Below are the code and all the weights of a small trained network. Each question names an input and a target symbol and asks about switching units off, where a switched-off unit gives its printed mean instead of its output.

import numpy as np


def w(rows, s, z=0):
    codes = np.array(rows[::2]) - 128.0
    scale = np.full(codes.shape[1], s)
    scale[-1] = z or s
    return codes * scale


def norm(h):
    return h / np.sqrt((h * h).mean(-1, keepdims=True) + 1e-5)


def f(y):
    return np.maximum(y, 0)


def softmax(a):
    e = np.exp(a - a.max(-1, keepdims=True))
    return e / e.sum(-1, keepdims=True)


def log_softmax(a):
    a = a - a.max(-1, keepdims=True)
    return a - np.log(np.exp(a).sum(-1, keepdims=True))


def net(x, mask):
    ids = ['αβγδζηθλμξπστφω'.index(c) for c in x.split()]
    T = len(ids)
    res = E[ids] + P[:T]
    u = 0
    for l in range(3):
        q, k, v = (norm(res) @ M[l].T for M in (Q, K, V))
        z = softmax(np.where(np.tri(T) > 0, q @ k.T / 3**0.5, -1e9)) @ v
        res = res + np.where(mask[u], z, O[l][:, -1]) @ O[l][:, :-1]
        u += 1
        y = f(norm(res) @ A[l][:, :-1].T + A[l][:, -1])
        res = res + np.where(mask[u : u + 4], y, B[l][:, -1]) @ B[l][:, :-1]
        u += 4
    return log_softmax(norm(res)[-1] @ U[:, :-1].T + U[:, -1])


Q, K, V, O, A, B = {}, {}, {}, {}, {}, {}
E = w([
[49,194,48],'α',
[202,212,106],'β',
[10,175,254],'γ',
[9,173,253],'δ',
[122,42,91],'ζ',
[159,39,105],'η',
[143,99,122],'θ',
[125,52,119],'λ',
[162,130,66],'μ',
[176,52,86],'ξ',
[62,78,117],'π',
[120,65,120],'σ',
[139,173,112],'τ',
[64,108,136],'φ',
[183,190,83],'ω',
],0.015)
P = w([
[18,62,254],'0',
[154,22,114],'1',
[161,80,141],'2',
[174,93,143],'3',
[184,103,141],'4',
[179,113,153],'5',
[152,146,159],'6',
],0.0079)
Q[0] = w([
[131,247,156],'0.h1',
[131,111,107],'0.h1',
[193,192,132],'0.h1',
],0.012)
K[0] = w([
[49,205,43],'0.h1',
[87,161,158],'0.h1',
[254,224,52],'0.h1',
],0.0064)
V[0] = w([
[107,201,2],'0.h1',
[53,68,110],'0.h1',
[123,88,31],'0.h1',
],0.0089)
O[0] = w([
[229,254,142,47],'0.h1',
[165,220,130,254],'0.h1',
[31,136,245,140],'0.h1',
],0.0078,0.0036)
A[0] = w([
[114,141,109,87],'0.n1',
[96,234,2,20],'0.n2',
[209,110,200,250],'0.n3',
[196,174,181,177],'0.n4',
],0.0059,0.0013)
B[0] = w([
[164,105,195,142],'0.n1',
[36,121,157,251],'0.n2',
[86,73,39,198],'0.n3',
[120,255,17,198],'0.n4',
],0.0082,0.0025)
Q[1] = w([
[40,203,12],'1.h1',
[3,153,106],'1.h1',
[210,194,74],'1.h1',
],0.007)
K[1] = w([
[10,173,169],'1.h1',
[12,226,118],'1.h1',
[135,114,144],'1.h1',
],0.011)
V[1] = w([
[29,50,115],'1.h1',
[42,131,158],'1.h1',
[94,253,174],'1.h1',
],0.0066)
O[1] = w([
[174,63,151,254],'1.h1',
[212,110,149,224],'1.h1',
[178,2,171,141],'1.h1',
],0.0064,0.0057)
A[1] = w([
[255,59,4,7],'1.n1',
[190,215,71,176],'1.n2',
[218,4,35,53],'1.n3',
[95,32,193,155],'1.n4',
],0.0086,0.0016)
B[1] = w([
[113,128,208,196],'1.n1',
[145,207,176,180],'1.n2',
[87,170,119,224],'1.n3',
[136,251,121,253],'1.n4',
],0.011,0.0073)
Q[2] = w([
[158,20,119],'2.h1',
[142,129,162],'2.h1',
[255,104,174],'2.h1',
],0.0094)
K[2] = w([
[247,192,115],'2.h1',
[109,74,132],'2.h1',
[179,43,114],'2.h1',
],0.011)
V[2] = w([
[11,129,123],'2.h1',
[124,204,36],'2.h1',
[86,168,97],'2.h1',
],0.011)
O[2] = w([
[139,23,85,250],'2.h1',
[93,158,3,155],'2.h1',
[112,73,56,192],'2.h1',
],0.0084,0.012)
A[2] = w([
[249,112,82,44],'2.n1',
[249,138,167,24],'2.n2',
[171,104,134,5],'2.n3',
[168,73,65,21],'2.n4',
],0.012,0.0027)
B[2] = w([
[114,2,49,178],'2.n1',
[170,67,249,192],'2.n2',
[140,83,140,128],'2.n3',
[74,196,161,253],'2.n4',
],0.0092,0.0025)
U = w([
[31,6,43,172],'α',
[70,170,46,143],'β',
[93,226,119,131],'γ',
[111,118,102,86],'δ',
[101,103,125,25],'ζ',
[110,90,173,154],'η',
[105,96,140,98],'θ',
[121,84,96,104],'λ',
[122,73,126,88],'μ',
[119,79,126,131],'ξ',
[114,89,144,132],'π',
[136,150,198,255],'σ',
[106,109,160,204],'τ',
[114,79,135,101],'φ',
[117,91,180,205],'ω',
],0.014,0.0047)

Each question gives the input, a string of symbols that net reads in full, and the target symbol t.
The units are the heads (3 rows each of Q, K, V and O) and the neurons (one row each of A and B). Each row of codes is followed by its name. A weight is (code - 128) times the scale printed after its matrix; where a second scale follows, it is the last column's (O, A, B and U).
mask holds one flag per unit, layer by layer, with each layer's heads first. A switched-off unit (its flag False) gives its mean, the last column of its rows in O or B, instead of its output. The means were averaged over made-up inputs and are rounded, as every weight is.
A unit's drop is (log p(t) with every unit on - log p(t) with that unit switched off) / (log p(t) with every unit on - log p(t) with every unit switched off).
The circuit of an input: a set's keep is (log p(t) with only the set's units on - log p(t) with every unit switched off) / (log p(t) with every unit on - log p(t) with every unit switched off). Starting from the 12 units with the biggest drops (on a tie, the unit counted first), units are removed one at a time, each time the one whose removal leaves the highest keep (on an exact tie, the one counted first), for as long as the keep stays at least 0.8.
circuit, biggest first: the units of the circuit, biggest drop first
unit that matters most: the unit with the biggest drop
k most important neurons: the k neurons with the biggest drops, biggest first
k most important neurons of layer l: the k neurons of layer l with the biggest drops, biggest first
drop when u is switched off: that unit's drop, to one decimal
input α α α, target γ: unit that matters most => 0.h1
input α τ θ β, target σ: circuit, biggest first => 2.h1; 0.h1
input α α α μ τ, target σ: circuit, biggest first => 0.h1; 2.n2
input ω α α π π, target β: circuit, biggest first => 1.n4; 0.h1
input θ δ τ φ τ, target α: 3 most important neurons of layer 0 => 0.n4; 0.n2; 0.n3
input θ φ α σ α δ, target α: 4 most important neurons => 1.n4; 1.n2; 1.n1; 1.n3
input μ λ τ α η η θ, target β: circuit, biggest first => 0.h1; 1.n4
input α θ φ ω, target σ: 2 most important neurons => 1.n2; 1.n1
input α α θ α μ, target σ: 2 most important neurons => 1.n1; 1.n2
input φ μ φ, target β: 2 most important neurons => 1.n4; 0.n2
input α φ π μ, target σ: 2 most important neurons => 1.n1; 0.n4
input α φ ω, target σ: 3 most important neurons of layer 1 => 1.n2; 1.n1; 1.n3
input θ π φ θ ξ α, target α: 2 most important neurons => 0.n2; 1.n4
input η π ω π γ θ α, target α: most important neuron of layer 0 => 0.n4
input θ α θ ζ γ δ, target α: 2 most important neurons of layer 2 => 2.n4; 2.n2
input α α θ α δ α α, target γ: 2 most important neurons => 1.n4; 1.n2
input δ φ φ, target β: 2 most important neurons of layer 1 => 1.n4; 1.n1
input α δ α τ, target σ: 2 most important neurons of layer 1 => 1.n2; 1.n1
input α μ λ α θ, target β: drop when 0.n3 is switched off => -0.1
